Here is a tiny trained network, its code and every weight. The questions are about switching its units off for an input and a target symbol, where a switched-off unit gives its printed mean instead of its output.

import numpy as np


def w(rows, s, z=0):
    codes = np.array(rows[::2]) - 128.0
    scale = np.full(codes.shape[1], s)
    scale[-1] = z or s
    return codes * scale


def softmax(a):
    e = np.exp(a - a.max(-1, keepdims=True))
    return e / e.sum(-1, keepdims=True)


def log_softmax(a):
    a = a - a.max(-1, keepdims=True)
    return a - np.log(np.exp(a).sum(-1, keepdims=True))


def net(x, mask):
    ids = ['αεζθλμξσω'.index(c) for c in x.split()]
    T = len(ids)
    res = E[ids] + P[:T]
    u = 0
    for l in range(2):
        r = res
        for j in range(3):
            rows = slice(2 * j, 2 * j + 2)
            q, k, v = (r @ M[l][rows].T for M in (Q, K, V))
            z = softmax(np.where(np.tri(T) > 0, q @ k.T / 2**0.5, -1e9)) @ v
            o = O[l][rows]
            res = res + np.where(mask[u + j], z, o[:, -1]) @ o[:, :-1]
        u += 3
    return log_softmax(res[-1] @ U[:, :-1].T + U[:, -1])


Q, K, V, O = {}, {}, {}, {}
E = w([
[150,96,155,129,70,164],'α',
[38,162,93,250,158,108],'ε',
[123,182,191,149,8,155],'ζ',
[200,137,154,66,88,191],'θ',
[211,128,154,85,88,205],'λ',
[161,145,102,81,56,186],'μ',
[178,44,145,198,108,123],'ξ',
[129,145,85,147,139,22],'σ',
[218,138,126,98,212,194],'ω',
],0.018)
P = w([
[32,41,254,96,81,136],'0',
[90,38,141,170,83,169],'1',
[113,48,113,177,85,174],'2',
[115,72,126,170,72,161],'3',
[125,88,119,156,70,157],'4',
[137,109,119,154,67,153],'5',
[144,125,117,145,69,146],'6',
[143,146,111,135,69,141],'7',
[160,155,103,125,73,138],'8',
[166,177,96,116,72,137],'9',
[168,190,85,102,70,120],'10',
[183,206,72,88,94,117],'11',
[192,224,72,80,89,110],'12',
[176,208,104,96,69,120],'13',
],0.0091)
Q[0] = w([
[94,163,183,222,82,128],'0.h0',
[128,174,147,106,70,151],'0.h0',
[169,181,199,186,132,155],'0.h1',
[157,109,96,154,79,118],'0.h1',
[118,91,208,117,250,91],'0.h2',
[216,178,163,225,77,165],'0.h2',
],0.011)
K[0] = w([
[151,167,126,100,113,155],'0.h0',
[142,195,77,112,138,111],'0.h0',
[98,134,116,142,135,90],'0.h1',
[145,146,124,101,162,108],'0.h1',
[83,3,139,151,97,167],'0.h2',
[151,190,93,93,121,129],'0.h2',
],0.018)
V[0] = w([
[42,94,2,81,104,154],'0.h0',
[107,109,125,175,144,17],'0.h0',
[187,138,161,58,184,191],'0.h1',
[143,117,100,125,211,77],'0.h1',
[89,164,109,173,62,69],'0.h2',
[49,120,139,45,53,192],'0.h2',
],0.0066)
O[0] = w([
[58,111,8,94,132,115,117],'0.h0',
[103,107,155,199,96,136,8],'0.h0',
[83,133,207,160,150,88,30],'0.h1',
[172,126,85,87,224,152,3],'0.h1',
[133,135,120,159,8,70,188],'0.h2',
[2,97,173,42,75,157,247],'0.h2',
],0.0074,0.0049)
Q[1] = w([
[149,119,117,115,92,157],'1.h0',
[62,162,107,193,206,21],'1.h0',
[160,185,118,137,57,247],'1.h1',
[90,159,156,120,163,157],'1.h1',
[190,112,101,163,112,163],'1.h2',
[163,135,100,121,188,164],'1.h2',
],0.012)
K[1] = w([
[101,129,17,150,120,55],'1.h0',
[126,86,197,93,49,185],'1.h0',
[106,255,67,170,157,30],'1.h1',
[94,102,202,175,105,124],'1.h1',
[132,102,128,124,157,94],'1.h2',
[33,176,171,147,175,172],'1.h2',
],0.0087)
V[1] = w([
[180,105,174,126,131,70],'1.h0',
[42,130,136,201,150,112],'1.h0',
[196,37,132,41,159,2],'1.h1',
[132,208,147,179,166,171],'1.h1',
[215,106,145,202,83,31],'1.h2',
[195,230,74,150,115,183],'1.h2',
],0.0076)
O[1] = w([
[97,118,168,127,154,87,112],'1.h0',
[216,74,106,131,137,168,180],'1.h0',
[151,119,126,101,114,2,2],'1.h1',
[79,137,81,175,46,212,34],'1.h1',
[161,57,171,113,122,148,190],'1.h2',
[150,209,70,63,49,176,90],'1.h2',
],0.0071,0.0061)
U = w([
[85,44,122,94,128,120,254],'α',
[112,89,69,139,87,139,179],'ε',
[99,141,160,145,32,115,48],'ζ',
[140,206,190,67,76,132,11],'θ',
[157,181,177,117,190,148,136],'λ',
[2,85,53,2,86,125,73],'μ',
[154,78,115,174,69,46,104],'ξ',
[154,90,124,54,105,41,175],'σ',
[111,150,175,80,160,150,43],'ω',
],0.0074,0.0088)

Each question gives the input, a string of symbols that net reads in full, and the target symbol t.
The units are the heads (2 rows each of Q, K, V and O). Each row of codes is followed by its name. A weight is (code - 128) times the scale printed after its matrix; where a second scale follows, it is the last column's (O and U).
mask holds one flag per head, layer by layer. A switched-off head (its flag False) gives its mean, the last column of its rows in O, instead of its output. The means were averaged over made-up inputs and are rounded, as every weight is.
A unit's drop is (log p(t) with every unit on - log p(t) with that unit switched off) / (log p(t) with every unit on - log p(t) with every unit switched off).
The circuit of an input: a set's keep is (log p(t) with only the set's units on - log p(t) with every unit switched off) / (log p(t) with every unit on - log p(t) with every unit switched off). Starting from all 6 units, units are removed one at a time, each time the one whose removal leaves the highest keep (on an exact tie, the one counted first), for as long as the keep stays at least 0.8.
circuit, biggest first: the units of the circuit, biggest drop first
unit that matters most: the unit with the biggest drop
heads that matter: for each layer, one digit per head in row order, 1 if its drop is at least 0.15 and else 0, layers parted by /
drop when u is switched off: that unit's drop, to one decimal
input ω ξ ζ σ ζ ξ ζ σ α, target ξ: circuit, biggest first -> 0.h2; 1.h1
input ζ ζ θ ζ σ λ σ ξ, target σ: heads that matter -> 000 / 010
input α ζ ζ α ζ λ ζ ε ζ ξ λ ξ σ, target ξ: unit that matters most -> 0.h2
input σ ζ ξ ζ α ω μ, target σ: heads that matter -> 000 / 010
input ζ ζ ζ ζ ζ α, target ζ: circuit, biggest first -> 0.h1; 0.h2
input μ μ ω α ε μ μ ε μ ζ λ, target ε: circuit, biggest first -> 1.h0; 1.h1
input ζ ζ ε ζ μ ζ ε ω λ μ ζ λ, target ε: heads that matter -> 100 / 110
input ξ α ζ μ μ μ μ ξ μ ζ μ, target μ: heads that matter -> 101 / 000
input σ ζ λ, target σ: heads that matter -> 010 / 010
input σ ζ ε ζ ζ ω, target ε: circuit, biggest first -> 0.h0; 1.h1; 1.h0
input ω μ ξ σ ζ ζ ε ε ζ ω, target ε: circuit, biggest first -> 1.h1; 0.h0
input ε ε μ ζ ζ ζ μ θ ζ, target ε: circuit, biggest first -> 1.h0; 1.h1
input α ζ ξ ω σ ε ζ ζ ζ μ ζ, target μ: heads that matter -> 111 / 000
input μ α ζ ζ α ζ ζ μ ω α ζ ω α, target λ: circuit, biggest first -> 0.h2
input α μ ζ μ ζ ε ζ ω ζ μ ζ, target ε: drop when 1.h0 is switched off -> 0.5
input ζ ω ω ω ζ ζ ζ ζ μ, target μ: drop when 0.h2 is switched off -> 0.5
input ζ ω ζ ζ ζ ζ μ λ μ μ ζ ζ σ ζ, target σ: drop when 1.h1 is switched off -> 0.6
